Below are the code and all the weights of a small trained network. Each question names an input and a class and asks about switching units off, where a switched-off unit gives its printed mean instead of its output.

import numpy as np


def w(rows, s, z=0):
    codes = np.array(rows[::2]) - 128.0
    scale = np.full(codes.shape[1], s)
    scale[-1] = z or s
    return codes * scale


def norm(h):
    return h / np.sqrt((h * h).mean(-1, keepdims=True) + 1e-5)


def f(y):
    return y / 2 * (1 + np.tanh(0.7978845608 * (y + 0.044715 * y**3)))


def log_softmax(a):
    a = a - a.max(-1, keepdims=True)
    return a - np.log(np.exp(a).sum(-1, keepdims=True))


def net(x, mask):
    res = np.array(x, float).reshape(1, 7) / 4 @ E
    u = 0
    for l in range(3):
        y = f(norm(res) @ A[l][:, :-1].T + A[l][:, -1])
        res = res + np.where(mask[u : u + 13], y, B[l][:, -1]) @ B[l][:, :-1]
        u += 13
    return log_softmax(norm(res)[-1] @ U[:, :-1].T + U[:, -1])


A, B = {}, {}
E = w([
[166,108,2],'x0',
[220,140,111],'x1',
[174,102,78],'x2',
[191,219,223],'x3',
[185,165,144],'x4',
[108,222,67],'x5',
[206,136,183],'x6',
],0.0056)
A[0] = w([
[123,150,91,65],'0.n1',
[147,172,125,1],'0.n2',
[166,250,83,155],'0.n3',
[44,81,149,123],'0.n4',
[93,155,148,154],'0.n5',
[189,92,121,112],'0.n6',
[99,205,186,50],'0.n7',
[200,40,171,171],'0.n8',
[175,34,152,107],'0.n9',
[136,85,154,160],'0.n10',
[149,6,145,110],'0.n11',
[206,133,74,167],'0.n12',
[142,50,133,89],'0.n13',
],0.015,0.0046)
B[0] = w([
[120,66,99,131],'0.n1',
[119,113,136,122],'0.n2',
[170,143,142,254],'0.n3',
[133,174,95,195],'0.n4',
[163,172,132,162],'0.n5',
[90,137,54,171],'0.n6',
[217,137,177,198],'0.n7',
[93,182,94,244],'0.n8',
[31,147,34,201],'0.n9',
[90,191,131,165],'0.n10',
[1,187,91,216],'0.n11',
[70,202,73,222],'0.n12',
[76,154,145,166],'0.n13',
],0.0075,0.0064)
A[1] = w([
[154,81,138,85],'1.n1',
[117,193,145,9],'1.n2',
[123,166,234,175],'1.n3',
[85,96,129,133],'1.n4',
[157,107,120,62],'1.n5',
[176,211,89,151],'1.n6',
[126,89,181,66],'1.n7',
[166,87,80,85],'1.n8',
[156,99,240,110],'1.n9',
[84,64,232,200],'1.n10',
[172,108,144,119],'1.n11',
[121,143,251,152],'1.n12',
[17,212,102,252],'1.n13',
],0.012,0.0039)
B[1] = w([
[112,191,72,118],'1.n1',
[139,144,160,136],'1.n2',
[100,43,175,165],'1.n3',
[178,58,95,132],'1.n4',
[134,166,91,119],'1.n5',
[184,80,169,188],'1.n6',
[102,140,67,121],'1.n7',
[47,150,128,125],'1.n8',
[2,139,190,147],'1.n9',
[61,49,64,132],'1.n10',
[145,215,154,127],'1.n11',
[57,45,189,158],'1.n12',
[211,58,182,248],'1.n13',
],0.0063,0.014)
A[2] = w([
[127,143,63,63],'2.n1',
[125,136,242,47],'2.n2',
[163,123,193,94],'2.n3',
[118,70,121,239],'2.n4',
[166,178,107,63],'2.n5',
[132,113,152,63],'2.n6',
[142,12,134,255],'2.n7',
[120,60,121,35],'2.n8',
[160,107,28,163],'2.n9',
[219,148,96,48],'2.n10',
[174,227,99,72],'2.n11',
[84,206,93,161],'2.n12',
[218,135,124,214],'2.n13',
],0.012,0.0024)
B[2] = w([
[111,108,218,164],'2.n1',
[148,41,146,253],'2.n2',
[177,121,132,207],'2.n3',
[184,204,66,185],'2.n4',
[77,140,111,143],'2.n5',
[177,70,80,130],'2.n6',
[218,146,58,238],'2.n7',
[181,89,75,139],'2.n8',
[174,136,155,239],'2.n9',
[82,181,99,192],'2.n10',
[28,148,145,174],'2.n11',
[164,185,255,175],'2.n12',
[163,194,119,230],'2.n13',
],0.0077,0.0051)
U = w([
[138,57,64,162],'0',
[66,131,146,10],'1',
[81,51,216,2],'2',
[161,248,114,158],'3',
[180,124,124,104],'4',
[21,76,98,157],'5',
[172,122,218,217],'6',
],0.019,0.0087)

Each question gives the input, the list of numbers given to net, and the class t.
The units are the neurons (one row each of A and B). Each row of codes is followed by its name. A weight is (code - 128) times the scale printed after its matrix; where a second scale follows, it is the last column's (A, B and U).
mask holds one flag per neuron, layer by layer. A switched-off neuron (its flag False) gives its mean, the last column of its row in B, instead of its output. The means were averaged over made-up inputs and are rounded, as every weight is.
A unit's drop is (log p(t) with every unit on - log p(t) with that unit switched off) / (log p(t) with every unit on - log p(t) with every unit switched off).
The circuit of an input: a set's keep is (log p(t) with only the set's units on - log p(t) with every unit switched off) / (log p(t) with every unit on - log p(t) with every unit switched off). Starting from the 12 units with the biggest drops (on a tie, the unit counted first), units are removed one at a time, each time the one whose removal leaves the highest keep (on an exact tie, the one counted first), for as long as the keep stays at least 0.8.
circuit, biggest first: the units of the circuit, biggest drop first
unit that matters most: the unit with the biggest drop
top k neurons: the k neurons with the biggest drops, biggest first
top k neurons in layer l: the k neurons of layer l with the biggest drops, biggest first
drop of u: that unit's drop, to one decimal
input [0,-4,1,1,-6,0,-3], class 0: circuit, biggest first => 1.n13, 2.n7
input [-8,-5,-8,-8,2,-8,0], class 5: circuit, biggest first => 1.n6, 1.n10
input [2,3,2,-5,-5,1,5], class 3: circuit, biggest first => 0.n12, 0.n11
input [1,-4,6,6,-7,-8,7], class 1: top 3 neurons => 0.n9, 0.n11, 0.n8
input [5,-1,8,-8,5,0,8], class 3: top neuron => 0.n12
input [-5,2,-5,-1,-8,-5,-1], class 0: top 3 neurons in layer 1 => 1.n13, 1.n9, 1.n4
input [0,4,1,-7,2,-1,8], class 5: top 2 neurons in layer 0 => 0.n9, 0.n11
input [-5,-8,7,6,5,-8,6], class 2: top 2 neurons in layer 0 => 0.n12, 0.n4
input [-7,1,-1,-1,5,-8,3], class 0: top 2 neurons in layer 2 => 2.n12, 2.n7
input [0,-6,8,2,-6,-7,-2], class 1: top 2 neurons in layer 2 => 2.n12, 2.n2
input [-3,5,3,-3,4,-5,1], class 5: top 2 neurons in layer 0 => 0.n9, 0.n11
input [8,0,-4,6,8,-8,-5], class 3: top 3 neurons in layer 1 => 1.n12, 1.n3, 1.n9
input [1,3,7,-3,8,-6,1], class 3: top 2 neurons in layer 2 => 2.n12, 2.n2
input [-1,-3,-2,5,0,-5,6], class 2: unit that matters most => 0.n12
input [7,-5,-8,7,4,7,-6], class 6: top 2 neurons in layer 1 => 1.n6, 1.n3
input [-4,6,-6,8,2,-5,-3], class 2: drop of 1.n9 => 0.3
input [-8,7,8,-6,-1,-5,4], class 5: drop of 2.n2 => 0.0
input [-7,-4,-4,8,1,-7,2], class 2: drop of 1.n13 => 0.1
